Known rows, with every step that occurs:
v > j > x > w > q: 24.4 -23.0 -12.2 3.2 25.4 -42.5 11.3 20.7 -15.3 -24.5 1.4 29.5 -7.7 -9.8 -27.1 17.7 41.2 17.9 22.4 -14.0 -11.7 54.1 -24.1 -4.0 -23.0 -19.5 -53.1 6.1 -35.3 0.2 -12.8 1.0 -25.9 -1.6 37.5 3.5 17.4 18.1 19.8 -32.1 3.4 19.4 -6.6 -23.3 1.0
r > y > v > j > w > q > e: 43.8 2.4 -3.4 -14.2 13.8 -32.8 21.3 10.4 1.9 -12.1 -8.2 7.1 -23.2 10.1 -23.8 46.9 47.1 10.4 39.5 -10.0 -25.4 60.6 -32.0 -33.2 -12.9 3.0 -27.2 27.9 -19.3 2.1 -3.1 -19.7 -8.6 -36.7 1.3 2.9 33.3 -13.0 6.8 -36.4 15.4 21.0 8.5 -3.8 26.5
y > w > j > x > v > e > k > q: 9.1 3.3 -25.5 7.3 0.2 0.4 -32.0 24.8 15.5 -43.6 6.0 41.4 -8.9 -10.0 -14.8 25.0 18.1 -4.3 31.2 -3.3 -7.2 42.4 -9.5 -25.0 -21.2 -5.7 -5.0 7.8 -11.6 -9.2 3.9 -0.4 -15.3 0.5 50.1 10.1 -5.2 -2.4 13.6 -24.6 11.5 4.7 9.7 -1.2 18.6
r > y > w > v > j > x: 22.2 -7.3 -8.4 -11.5 25.4 1.6 3.7 29.8 3.8 -19.8 2.2 31.7 -18.3 17.0 -38.6 48.9 30.1 9.7 34.7 -22.4 -40.0 32.7 -32.6 -23.1 -21.2 2.2 -10.7 13.2 -26.0 -14.7 14.4 -11.1 -27.2 -27.7 36.7 20.2 26.4 6.8 22.2 -26.2 18.3 29.7 -5.5 -10.7 23.7
x > j > w > v: 14.0 -16.8 -3.4 1.6 17.1 0.8 -9.3 13.4 -30.8 -37.4 4.4 16.1 3.2 -15.7 -27.4 37.2 30.2 3.7 17.2 -13.8 -13.5 32.4 -27.9 -15.7 -7.9 -25.1 -36.5 3.6 -31.6 -11.9 -9.0 3.8 -17.4 -20.0 37.6 9.9 9.1 12.9 -14.8 -32.4 -7.6 13.2 -18.4 -10.2 -7.4
e > k > q > v > r > y > w: 29.0 11.1 -8.7 -0.2 -6.0 -4.4 -11.0 36.2 35.1 -26.8 -16.5 2.6 -38.4 19.4 -23.6 40.5 6.3 -8.1 37.4 -26.8 2.8 40.8 -24.3 -22.7 7.4 28.9 11.4 12.2 18.6 -14.6 32.7 -13.4 -27.6 -21.7 -11.0 -1.3 29.2 -38.8 66.8 -28.3 19.8 19.2 14.7 36.3 57.1
x > j > w > k: 4.7 -22.0 -5.2 1.1 11.2 -11.5 -6.3 20.4 -18.6 -37.6 1.8 28.4 8.3 -15.4 -15.5 21.8 21.4 11.9 6.0 -13.5 -4.4 31.4 -26.0 -17.3 -15.2 -16.8 -30.4 -3.4 -19.9 4.0 -17.9 -3.3 -8.4 -15.3 24.3 9.4 9.6 7.5 -6.5 -42.5 -9.2 5.0 -15.1 -13.3 -7.8
j > x > v > e > k > q > r: 12.7 14.0 -21.9 11.0 -3.9 -24.1 -18.2 22.9 10.2 -38.5 0.1 17.5 -44.8 0.5 -22.7 10.1 21.2 -17.5 29.4 -9.0 -11.5 34.6 -4.2 -12.3 -9.2 -18.8 -2.5 8.2 3.3 -7.0 7.6 4.5 -34.6 12.4 32.9 2.6 4.7 -6.7 24.6 -23.1 2.7 0.2 31.8 7.2 21.1
x > j > w > v > e > k > y: -1.6 -11.6 -3.0 9.7 14.1 -12.2 -22.4 4.2 -5.6 -48.3 0.9 20.4 -14.1 -17.9 -1.7 41.4 14.7 4.3 38.4 -12.7 0.3 36.4 -18.7 -17.9 -11.4 -29.9 -7.4 14.5 -25.7 -15.6 -9.2 1.9 -25.5 -24.6 27.0 -5.0 6.4 6.0 -13.0 -29.1 3.9 6.0 -2.7 7.0 0.2
v > r > q > e > j > w: 37.2 -10.8 -5.5 -1.3 1.3 -23.9 8.1 8.7 -6.5 -21.6 7.9 2.8 -6.5 15.9 -16.1 -1.9 18.5 11.5 6.9 -12.9 25.1 53.1 -9.3 -28.8 -2.4 -9.5 -21.0 3.2 11.2 -9.1 26.6 -9.9 -36.9 -6.8 -6.5 2.8 29.3 -7.1 34.0 -21.4 19.4 24.1 -10.5 -0.5 15.5
e > k > y > v > j: 15.9 -3.1 -8.6 -3.2 10.0 2.0 12.8 18.0 16.4 -28.4 1.6 11.6 -23.4 0.5 -7.9 41.0 16.9 -9.2 47.7 -17.3 -5.0 43.5 -20.0 -41.0 -2.8 0.3 7.9 4.0 -12.5 -17.6 35.0 8.3 -29.2 -25.7 20.4 -9.3 8.1 -16.9 23.3 -14.9 10.3 16.5 9.5 21.2 27.2
j > w > v > e > q > r: 10.4 6.5 2.4 2.1 1.0 -33.2 6.3 26.1 -5.7 -35.1 -9.7 22.2 -39.9 -9.3 -26.9 23.3 16.2 -11.6 27.4 -23.7 -24.3 39.5 -10.8 -24.9 -4.0 -25.2 -27.4 6.3 -12.0 -10.1 -2.6 -12.8 -28.0 -24.3 7.6 -11.5 13.9 -5.6 11.1 -21.0 5.7 21.0 10.5 12.7 15.0
v > r > y > w > j: 24.6 1.8 -3.2 -4.9 12.4 7.8 -0.6 44.7 12.3 -21.2 -12.4 37.0 -20.2 9.1 -35.6 23.4 6.8 15.2 7.8 -32.5 -14.9 44.1 -29.3 -10.3 -13.2 24.5 -11.8 6.8 5.0 2.3 17.1 -12.1 -15.9 -34.7 9.1 11.3 25.3 -22.2 32.5 -28.4 23.3 24.4 -15.3 -5.1 41.6
r > y > q > v > j > w: 48.4 -15.0 3.8 -9.9 12.0 -5.8 29.5 19.5 14.4 -22.8 -14.3 -4.1 -33.1 11.5 -28.2 37.6 31.6 10.3 40.2 -16.1 -16.8 42.1 -33.9 -31.4 -4.8 4.4 -6.5 19.7 -33.1 -5.4 21.2 -26.9 -24.7 -21.3 -5.3 -3.5 34.3 -21.2 37.8 -22.7 13.7 34.4 -3.2 3.4 21.1
e > j > v > r > q > w > k: 14.3 -0.2 -9.9 2.3 13.7 -15.9 -17.4 15.7 12.2 -28.4 2.7 24.7 -7.6 10.5 -38.8 19.8 8.2 19.9 21.9 -25.1 8.0 54.0 -7.5 -8.3 -15.3 16.0 -8.9 -5.2 29.9 -9.0 28.1 -26.8 -32.8 -3.7 13.5 2.5 17.8 1.1 39.1 -40.9 12.4 27.7 -5.6 2.7 2.7
w > q > r > y > v > e > j: 20.1 22.2 -16.8 1.1 3.6 -13.2 7.8 30.7 7.9 -14.2 -17.4 7.0 -28.4 5.3 -41.3 23.0 16.5 -8.7 52.3 -32.2 -49.4 51.9 -30.3 -25.9 -14.8 12.5 -10.7 25.1 24.7 5.9 5.5 -13.7 -12.8 -39.2 6.1 -10.5 28.4 -28.4 27.2 -45.4 25.3 22.0 16.7 5.2 46.3
v > j > r > q > w > k: 27.0 3.0 -2.6 -5.0 23.8 -41.1 6.3 12.8 15.4 -26.3 0.6 41.1 -12.8 0.5 -31.7 23.3 26.6 34.0 25.9 -20.2 -1.6 46.9 -10.8 -4.6 -14.7 9.5 -10.4 2.0 2.9 3.2 17.5 -27.9 -27.3 -15.3 7.3 0.2 26.4 -1.9 35.0 -35.6 8.9 17.9 -9.0 -20.5 1.4
r > y > q > e: 35.7 14.7 2.9 -11.3 0.3 -24.1 10.8 9.4 11.2 -8.9 -10.8 3.0 -34.9 12.1 -13.7 14.6 14.8 -2.6 16.5 -6.3 -10.8 49.5 -12.1 -25.6 -5.3 10.2 8.3 20.6 -3.6 5.5 9.4 -27.5 -44.2 -34.4 -16.8 3.0 32.6 -41.1 36.2 -18.1 11.4 31.1 4.8 15.4 26.4
x > j > v > r > q > w: 47.6 2.2 -16.4 -1.4 26.0 -18.4 -8.5 6.2 -2.9 -21.3 -6.5 12.7 -28.4 9.6 -30.3 17.8 22.1 23.6 20.7 -26.2 16.5 55.4 -24.4 10.8 -12.3 3.6 -17.9 1.9 7.3 -14.0 25.1 1.2 -24.2 -3.3 33.4 3.3 29.1 -5.3 11.3 -47.4 7.6 18.6 -10.1 6.4 -13.0
e > y > v > r > q > w > j > x: 31.6 8.1 -28.2 -3.0 21.3 -6.3 8.1 44.4 5.2 -34.7 2.3 25.6 -6.8 9.0 -17.2 21.1 -1.0 10.7 32.6 -30.1 -5.9 84.9 -6.5 -28.9 10.4 11.5 -11.2 11.5 -12.7 -17.3 25.0 -19.4 -28.9 -18.3 29.8 13.5 22.8 -8.7 38.4 -25.6 25.5 29.6 2.0 15.2 21.1
r > y > w > j > x > v > e > k: 10.4 2.4 -19.7 -1.5 21.8 -4.3 -15.7 27.4 16.4 -34.2 7.3 34.8 -19.1 9.0 -19.5 28.7 13.6 15.7 30.4 -14.2 -18.7 48.9 -23.7 -25.7 -30.1 -3.5 3.4 15.2 -10.0 -6.7 0.6 -8.5 -22.7 -5.1 46.2 19.3 13.8 -9.0 9.3 -33.3 15.0 11.3 4.6 -12.1 23.9
x > v > j > r: 39.2 15.1 -6.0 3.5 28.5 -23.0 10.5 -2.5 -13.4 -31.5 7.9 15.4 -32.7 -11.4 -40.3 18.7 46.2 7.5 20.5 -12.0 -12.9 38.9 -23.4 2.0 -11.4 -21.1 -27.1 -4.1 -2.4 -6.5 30.9 3.4 -29.9 4.1 42.6 -2.8 13.0 10.4 5.9 -17.9 -7.9 5.8 -7.4 -28.8 7.9
y > v > j > r > q > w > k: 31.1 11.3 -14.0 -9.3 21.2 -28.6 13.5 15.8 12.6 -23.8 -2.0 27.1 -11.0 7.6 -35.2 40.2 31.9 23.6 38.8 -25.5 -15.6 59.4 -18.3 -19.3 -9.6 17.9 -6.2 10.3 3.8 -2.0 30.6 -25.7 -19.6 -23.6 12.4 -1.9 23.3 -9.4 30.7 -42.7 10.8 18.4 -5.6 -12.7 9.6
w > k > y > q > v > e: 10.7 9.6 -10.1 0.9 10.1 -3.0 -7.8 16.1 24.7 -35.1 -21.4 9.9 -19.6 -1.8 -21.6 37.3 9.4 -11.4 33.9 -15.4 -28.6 40.0 -10.1 -17.2 -1.6 18.2 2.3 22.0 1.2 14.0 17.9 -32.6 -35.2 -53.9 -9.2 -29.4 14.1 -27.6 41.5 -22.6 11.4 24.6 14.2 20.4 16.0
w > v > r > q > e: 34.8 7.8 -6.9 -5.0 18.8 -26.5 -7.4 11.8 -4.6 -19.6 -1.9 10.1 -24.7 21.0 -35.9 23.0 23.9 11.4 8.3 -20.0 -10.8 53.0 -7.7 -8.6 0.1 -1.7 -21.0 18.2 21.2 -1.5 28.6 -18.8 -48.5 -36.0 -5.5 -2.6 25.0 -10.4 24.6 -15.3 8.7 26.8 -0.4 6.6 12.6
x > v > j > w > k > y > q > e: 28.4 -2.0 1.4 0.9 -4.1 -26.5 -2.7 -0.4 6.9 -31.5 -5.7 18.0 -10.0 3.7 -11.2 47.2 38.1 -11.8 20.5 5.7 -16.8 49.2 -13.5 -8.3 -10.0 -7.4 -12.7 13.8 -9.3 8.2 11.3 -14.2 -28.8 -25.5 8.2 -5.2 5.8 -3.1 20.8 -13.4 -4.1 19.6 -2.7 4.4 3.6
w > k > e > v: -19.3 12.8 -10.9 -0.6 8.5 -8.3 -16.1 12.0 10.0 -39.6 11.4 29.2 -22.3 -17.3 -18.7 35.8 11.7 -11.9 25.8 -13.6 -18.5 31.7 -8.2 -46.9 -4.0 2.5 -19.4 -9.4 -7.9 -1.4 22.8 -22.9 -23.9 -36.2 16.7 -10.4 1.9 -16.7 28.7 -24.0 5.7 7.3 13.8 17.1 21.3
y > v > e > j > w: 19.7 -6.8 -15.8 -2.3 6.8 4.9 15.3 12.0 -8.0 -32.3 6.1 -1.1 -7.1 -5.9 -17.8 18.5 27.5 -3.3 27.7 -15.4 -2.1 41.6 -21.6 -58.8 -16.0 -10.5 -17.2 8.2 -14.9 -10.4 19.9 -3.2 -13.6 -19.4 23.5 -7.2 13.5 -2.3 9.0 -31.3 20.0 19.7 -3.8 -4.7 14.6
e > y > q > v: 30.0 13.0 -8.2 1.6 7.6 -11.4 14.4 20.3 6.6 -37.1 -6.2 -6.6 -24.2 -7.2 -10.8 17.4 1.5 -20.3 38.5 -14.7 -11.6 52.0 -10.1 -38.4 21.4 0.9 0.2 9.7 -9.7 -12.7 21.4 -21.2 -42.8 -29.5 2.3 -12.7 20.4 -30.1 48.3 -10.9 3.0 36.9 6.7 37.7 19.1
w > k > y > v > r > q: 15.2 0.4 -7.7 2.0 6.1 -6.7 -5.4 33.8 9.5 -22.5 -18.6 11.6 -21.9 9.7 -24.4 38.7 13.4 8.5 26.8 -35.0 -24.5 63.5 -17.3 0.3 11.6 23.3 0.0 21.9 17.1 5.2 32.8 -17.5 -30.4 -45.1 -12.3 -10.2 12.6 -25.0 43.0 -28.4 9.8 14.3 11.2 13.8 28.6
k > y > q > e > j > x > w > v: 3.6 3.1 -12.2 7.0 -5.4 -9.4 -16.4 1.6 -15.7 -28.4 6.7 5.4 22.9 -1.0 -15.1 41.0 13.9 -33.6 29.5 1.3 -15.0 62.0 1.0 -17.2 2.6 -10.4 -16.7 13.2 -25.7 -19.2 11.1 -10.6 -59.1 -19.3 26.3 3.3 9.2 -0.7 38.1 -12.6 10.8 35.4 -11.7 6.9 17.3
x > v > j > w > q: 38.0 -16.8 0.7 4.8 18.5 -31.0 6.8 11.4 -14.2 -30.3 0.4 17.6 -19.5 -12.9 -33.6 30.5 54.9 14.6 25.6 -7.1 -16.4 46.0 -31.9 -1.9 -18.9 -21.3 -49.8 6.2 -17.3 3.6 -7.2 3.2 -12.1 -6.0 34.2 0.1 7.5 16.0 5.7 -25.8 -8.7 12.5 -2.8 -16.9 -1.8
x > w > k > y > q > e > j > v > r: 5.3 12.2 -5.9 13.6 -10.2 -30.6 -22.2 -4.6 1.4 -32.1 -8.6 12.2 -5.7 1.4 -18.1 29.8 8.2 -17.9 17.8 -10.1 3.6 67.8 -1.5 2.1 -4.4 3.5 -8.6 6.7 17.5 -7.4 23.8 -23.4 -46.1 -11.6 0.2 -11.5 8.5 -7.9 36.8 -28.2 6.7 29.0 -13.3 10.6 16.5
q > e > v > r > y > w: 33.5 32.0 -15.5 -12.2 6.5 -17.9 4.9 9.9 15.5 -22.1 -0.8 5.6 -42.4 34.6 -21.4 24.9 12.8 -11.8 21.7 -22.9 -8.3 47.7 -23.7 -30.3 -8.8 18.7 -5.0 7.0 21.4 -11.1 39.4 -9.6 -34.9 -40.0 9.4 0.9 36.6 -28.5 48.1 -28.8 22.1 19.9 4.4 32.3 41.2
q > v > j > w > k: 18.7 -21.8 -6.6 -8.2 25.3 -4.1 11.9 22.4 5.4 -39.1 2.7 19.0 1.5 3.2 -35.6 43.0 34.7 8.8 19.9 -13.2 -14.5 25.4 -24.5 -36.4 -11.4 -2.8 -34.6 -1.1 -21.1 2.0 13.2 -17.6 -13.6 -22.0 14.4 -6.0 17.6 9.5 16.8 -28.6 0.9 19.8 -3.0 -12.0 2.6
x > w > j > r > q > v > e: 30.9 5.6 -13.7 4.2 35.5 -25.9 -3.4 5.0 -1.8 -36.3 -7.0 15.1 -3.5 -14.4 -36.5 25.5 31.3 29.3 27.9 -21.4 -10.0 62.8 -14.2 0.7 1.5 -1.0 -32.3 26.3 -21.5 0.7 16.3 -23.6 -22.6 -16.6 13.2 -17.0 27.5 -14.5 13.5 -39.0 11.4 14.4 -10.3 -41.1 5.5

Rows:
3.2 19.3 -15.5 12.9 2.5 -29.0 -28.6 10.1 10.7 -33.3 -16.3 31.8 -36.3 -8.4 -17.8 29.8 4.6 -12.5 59.0 -23.1 -12.1 40.7 -26.3 6.5 -12.3 0.3 1.2 10.3 13.6 -14.6 -11.8 13.3 -11.3 -22.3 33.1 -11.0 12.0 -21.1 -0.1 -59.7 9.9 6.8 8.9 21.6 12.6
x > j > v > e > k > y > w > q > r
-2.6 -9.9 -6.8 14.9 7.1 -33.6 -26.8 8.7 0.9 -27.3 1.0 23.5 -13.6 -12.1 -26.3 32.1 20.7 18.8 17.5 -24.9 7.7 60.4 -12.3 -8.5 -5.5 -2.4 -24.2 2.9 10.0 -8.1 29.8 -23.7 -25.3 1.7 3.5 -7.0 10.4 -6.5 28.9 -40.6 12.1 20.3 -10.9 -13.2 13.4
x > w > k > e > j > v > r > q
4.1 33.6 3.0 4.0 -1.0 -10.9 -13.5 6.4 10.9 -23.4 0.6 18.1 -20.7 -16.9 -35.2 49.6 7.0 -10.0 45.5 -15.1 -13.0 52.9 -7.9 -28.1 1.6 14.7 5.4 5.8 -5.6 -16.8 26.1 -45.0 -42.2 -24.2 3.0 2.3 21.7 -27.8 49.8 -24.1 27.4 34.3 -12.3 4.7 45.6
k > e > j > r > y > q > w > v
16.7 5.2 -16.3 1.2 18.3 -22.5 -9.0 13.6 -16.3 -23.6 9.2 6.3 1.4 21.7 -35.2 33.4 21.9 -2.8 9.8 -17.3 -14.0 61.8 -14.2 -13.2 -13.4 -13.4 -32.6 12.9 -0.2 -14.2 16.6 -15.4 -51.6 -7.4 23.8 15.6 31.9 12.9 28.9 -24.2 17.0 28.3 -10.9 -12.9 31.4
q > e > j > x > w > v > r > y
29.9 6.9 -11.7 -5.4 14.1 6.1 -5.3 30.2 7.6 -23.7 -2.5 23.3 -7.1 5.5 -34.6 35.1 17.0 3.8 23.5 -7.6 -26.0 63.5 -16.2 -5.3 -15.9 14.3 -8.7 12.0 -27.0 0.2 1.8 -23.1 -34.0 -7.9 41.2 24.3 16.1 -14.4 34.4 -24.4 9.0 28.2 -2.6 -5.7 15.5
r > y > q > w > j > x > v
6.9 17.2 -17.0 3.9 -12.2 6.8 -23.7 36.3 14.0 -24.5 -9.8 28.7 -16.3 8.7 -40.1 37.4 12.9 -23.6 46.6 -23.0 -47.5 27.3 -17.1 -20.3 -11.5 10.7 2.7 20.5 1.9 -12.9 10.2 -13.7 -20.7 -27.1 22.9 10.5 23.0 -9.0 40.6 -33.5 33.1 23.8 12.7 3.2 48.1
k > q > r > y > w > v > e > j > x
7.9 8.3 -10.3 9.5 -8.7 -6.5 1.6 24.9 -2.3 -29.5 -14.1 7.6 -11.6 -11.5 -27.8 32.6 18.9 -24.1 50.8 -22.3 -28.4 49.9 -20.0 -21.2 1.9 4.5 -21.0 17.7 -2.9 -3.1 0.0 -0.2 -10.3 -37.2 11.4 -16.2 12.2 -14.8 25.0 -39.4 23.5 16.2 12.8 6.6 34.5
k > y > v > e > j > w > q > r
9.2 15.8 0.5 11.3 21.6 -33.5 -10.7 -2.5 -11.6 -33.0 -0.5 11.9 -16.2 -16.2 -35.7 33.0 29.1 15.3 32.3 -23.1 -22.7 53.1 -19.0 -3.6 -15.2 -16.7 -17.5 23.6 -6.3 -9.5 7.5 -25.0 -36.1 -13.7 16.4 -3.8 26.9 4.7 14.4 -34.3 13.0 18.6 -14.5 -35.8 26.1
x > w > v > e > j > r > y
16.5 1.4 -16.0 5.4 1.7 -56.9 -9.6 12.0 6.5 -39.6 4.7 39.3 2.6 -11.2 8.5 28.9 27.6 -9.6 20.3 2.2 -6.6 55.5 3.2 -23.5 -3.8 -20.5 -25.4 11.6 -25.2 -3.6 -5.8 -16.8 -24.8 -9.0 17.8 4.8 18.3 15.4 25.9 -16.8 4.7 16.9 9.8 2.3 10.5
v > j > x > w > k > q > e > y
5.5 -4.2 -8.5 9.5 2.9 -31.4 -0.4 36.8 -13.1 -17.2 -4.5 16.9 -1.5 -0.7 -37.6 16.6 15.6 -3.9 32.0 -23.9 -29.6 56.7 -22.9 2.6 -7.7 -3.2 -33.6 10.3 -11.6 -4.1 -20.4 -4.9 -31.0 0.4 22.3 15.2 28.0 -6.8 43.7 -45.0 11.9 21.9 1.9 -17.8 35.3
e > j > x > w > q > r > y
36.8 -1.9 -19.1 -11.9 30.6 -7.1 11.8 31.4 13.1 -16.2 -7.1 17.0 -13.6 18.0 -42.8 45.5 31.3 6.9 50.4 -21.5 -37.5 43.4 -39.9 -19.3 -13.5 17.7 -26.7 14.9 -17.7 -5.5 6.9 -14.2 -17.0 -28.7 29.4 5.6 37.6 -7.9 38.2 -40.5 21.1 26.5 8.8 -1.5 30.2
r > y > w > q > v > j > x
31.3 10.4 -23.7 4.7 10.1 9.3 -24.3 33.9 3.0 -36.9 0.4 34.3 -3.8 -3.7 -41.5 29.4 25.3 -7.1 5.9 -9.0 -4.6 53.2 -5.4 7.7 -9.5 9.0 -37.6 -4.6 -9.2 -1.9 17.5 -3.7 -22.8 2.0 52.3 15.0 4.5 11.1 32.8 -16.9 10.4 10.8 4.4 -4.7 18.4
k > q > w > j > x > v > r
19.8 20.2 -24.9 -7.4 11.3 -18.6 -2.5 1.1 9.0 -28.8 8.1 28.3 -10.0 10.6 -14.7 37.4 22.7 -25.0 55.2 -4.1 -23.6 49.4 -15.7 -24.6 -9.9 5.7 -25.2 2.4 -16.4 -16.5 16.3 0.8 -28.7 -39.0 45.2 -4.1 18.7 -0.5 35.3 -25.9 21.6 14.8 14.7 25.1 21.9
k > y > w > q > e > v > j > x
4.6 23.2 -10.2 10.3 -20.2 -35.0 -17.6 40.1 28.3 -40.1 -19.3 45.2 -29.6 -10.2 -5.9 20.4 2.3 -23.2 29.0 -22.6 -26.3 30.0 -5.1 -22.3 2.0 12.2 6.7 15.4 19.6 6.2 -3.1 -13.6 -7.5 -43.6 -4.9 -9.3 14.7 -23.4 44.3 -31.3 16.1 18.5 17.2 28.6 32.3
v > e > y > w > k > q > r
8.6 21.2 -8.5 -7.8 -3.1 -23.9 16.9 41.4 27.1 -10.7 -17.5 32.7 -44.7 0.7 -23.2 55.4 14.3 -18.1 47.0 -33.1 -50.4 48.9 -27.6 -43.3 -3.4 8.7 -7.4 4.2 6.4 -0.1 30.4 -22.4 -6.3 -38.3 -5.4 -12.2 22.6 -39.2 29.2 -28.4 18.6 18.6 22.8 24.4 55.5
w > k > e > q > r > y > v > j
51.4 -2.4 -9.0 -9.7 9.9 -38.2 28.6 6.0 2.0 -25.3 5.0 2.4 -18.6 8.6 7.6 29.3 33.5 6.5 40.7 -9.3 -1.5 67.0 -15.4 -53.2 10.5 -14.1 -6.9 24.4 -22.7 -17.2 23.1 -10.1 -19.0 -27.3 2.4 -0.3 31.2 -13.0 13.7 -19.4 14.0 28.0 5.0 14.3 8.4
r > q > e > y > v > j > w
34.4 20.0 -29.2 7.0 -2.5 -4.9 -18.9 6.5 -9.6 -28.7 11.7 3.8 -5.4 7.9 -28.5 10.0 27.5 -28.9 9.5 0.8 0.6 48.6 -3.4 -11.4 -5.9 -13.6 -29.7 -5.3 19.7 -10.7 34.9 2.7 -39.9 10.7 39.7 6.8 11.5 11.6 31.9 -9.5 9.6 8.8 11.4 4.9 27.7
k > q > e > j > x > v > r
-7.1 15.5 -10.3 7.9 16.2 -45.1 -4.0 -5.6 1.2 -45.4 11.3 36.6 -25.7 -24.9 -22.0 41.0 32.8 3.2 32.7 -17.3 -10.6 46.3 -15.4 -25.5 -10.1 -15.0 -34.1 -6.9 -19.8 -8.3 30.4 -20.6 -21.1 -11.0 25.6 -15.4 8.5 2.5 22.9 -32.1 4.7 2.5 -8.9 -16.8 18.9
x > w > k > e > v > j > r
27.8 10.4 -12.6 3.7 2.0 -12.0 -25.5 17.8 19.2 -26.9 0.0 24.6 -5.3 20.3 -12.1 36.7 8.2 -2.0 22.3 -12.3 6.2 65.4 -10.9 -0.6 2.5 13.8 1.4 11.9 28.1 -8.4 32.3 5.6 -34.4 -24.3 14.1 2.6 10.6 -29.1 34.4 -18.3 11.7 15.5 -3.1 18.0 28.1
x > v > r > q > e > k > y > w > j
2.4 18.3 -6.7 -9.6 3.9 -11.9 -7.6 33.2 31.5 -16.4 -11.9 20.9 -17.4 -2.7 -15.9 65.9 5.5 -19.0 37.9 -22.8 -27.5 43.0 -24.5 -43.4 7.3 26.3 -9.9 1.3 1.1 -4.4 20.6 -30.1 -13.7 -47.5 -6.8 -11.4 26.8 -47.5 49.8 -32.4 17.3 22.2 18.4 34.0 49.9
r > y > w > k > e > q > v
38.5 6.9 -2.1 -0.5 25.4 -56.9 1.3 -12.4 -13.8 -23.0 4.2 17.7 -10.6 1.9 -32.1 37.9 49.5 21.1 24.9 -11.5 -10.9 60.6 -12.1 1.5 -4.0 -19.1 -31.0 22.9 -12.2 -9.8 21.2 -15.2 -40.3 -15.5 10.9 -3.7 28.4 3.8 9.9 -25.6 1.9 22.1 -18.4 -32.2 1.1
x > w > v > j > r > q > e
14.1 7.8 -0.1 2.8 8.6 -28.7 -20.9 9.8 12.0 -27.8 -0.6 11.5 -27.1 17.4 -14.5 34.3 4.9 3.4 28.3 -17.0 3.7 58.6 1.3 -6.9 11.3 -1.0 5.2 18.6 21.3 -13.2 27.9 -15.8 -60.5 -33.5 -14.0 -5.5 17.4 -20.3 35.8 -9.5 9.9 20.9 10.8 26.5 25.0
w > v > r > q > e > k > y
34.4 32.9 -8.8 1.1 19.3 -29.5 -6.6 -1.0 1.8 -28.6 -17.1 18.4 -37.1 -4.7 -31.3 33.9 18.6 14.2 42.2 -22.8 -23.2 55.6 -25.0 3.4 -21.5 -1.1 3.0 26.7 -2.8 -2.9 3.6 -32.7 -32.2 -30.4 18.4 -2.3 33.4 -14.7 11.7 -43.1 15.3 22.4 -15.4 -1.9 11.2
x > j > r > y > q > w > v > e
15.8 -21.5 -15.6 11.3 15.8 -18.6 -8.5 24.7 -23.6 -29.3 7.9 10.2 5.4 9.1 -36.9 18.8 21.0 15.6 19.0 -28.6 -8.7 65.3 -15.5 -2.7 -6.1 -18.6 -34.1 10.1 -4.9 -18.8 23.0 -7.7 -50.0 4.4 27.1 9.7 16.3 17.2 39.2 -25.4 10.6 28.5 -18.2 -15.8 11.8
e > j > x > w > v > r > q
19.6 19.2 -27.6 -4.5 1.3 -25.3 -1.1 17.8 11.1 -36.5 4.7 29.6 -6.2 -2.1 -0.4 36.3 21.9 -22.5 40.5 -2.3 -27.7 56.1 -0.4 -48.9 3.1 -7.2 -7.2 13.1 -12.5 -8.6 15.3 -23.4 -18.5 -25.6 20.6 3.2 14.0 4.2 17.6 -15.9 11.4 15.2 25.0 19.6 24.4
w > k > q > e > y > v > j > x
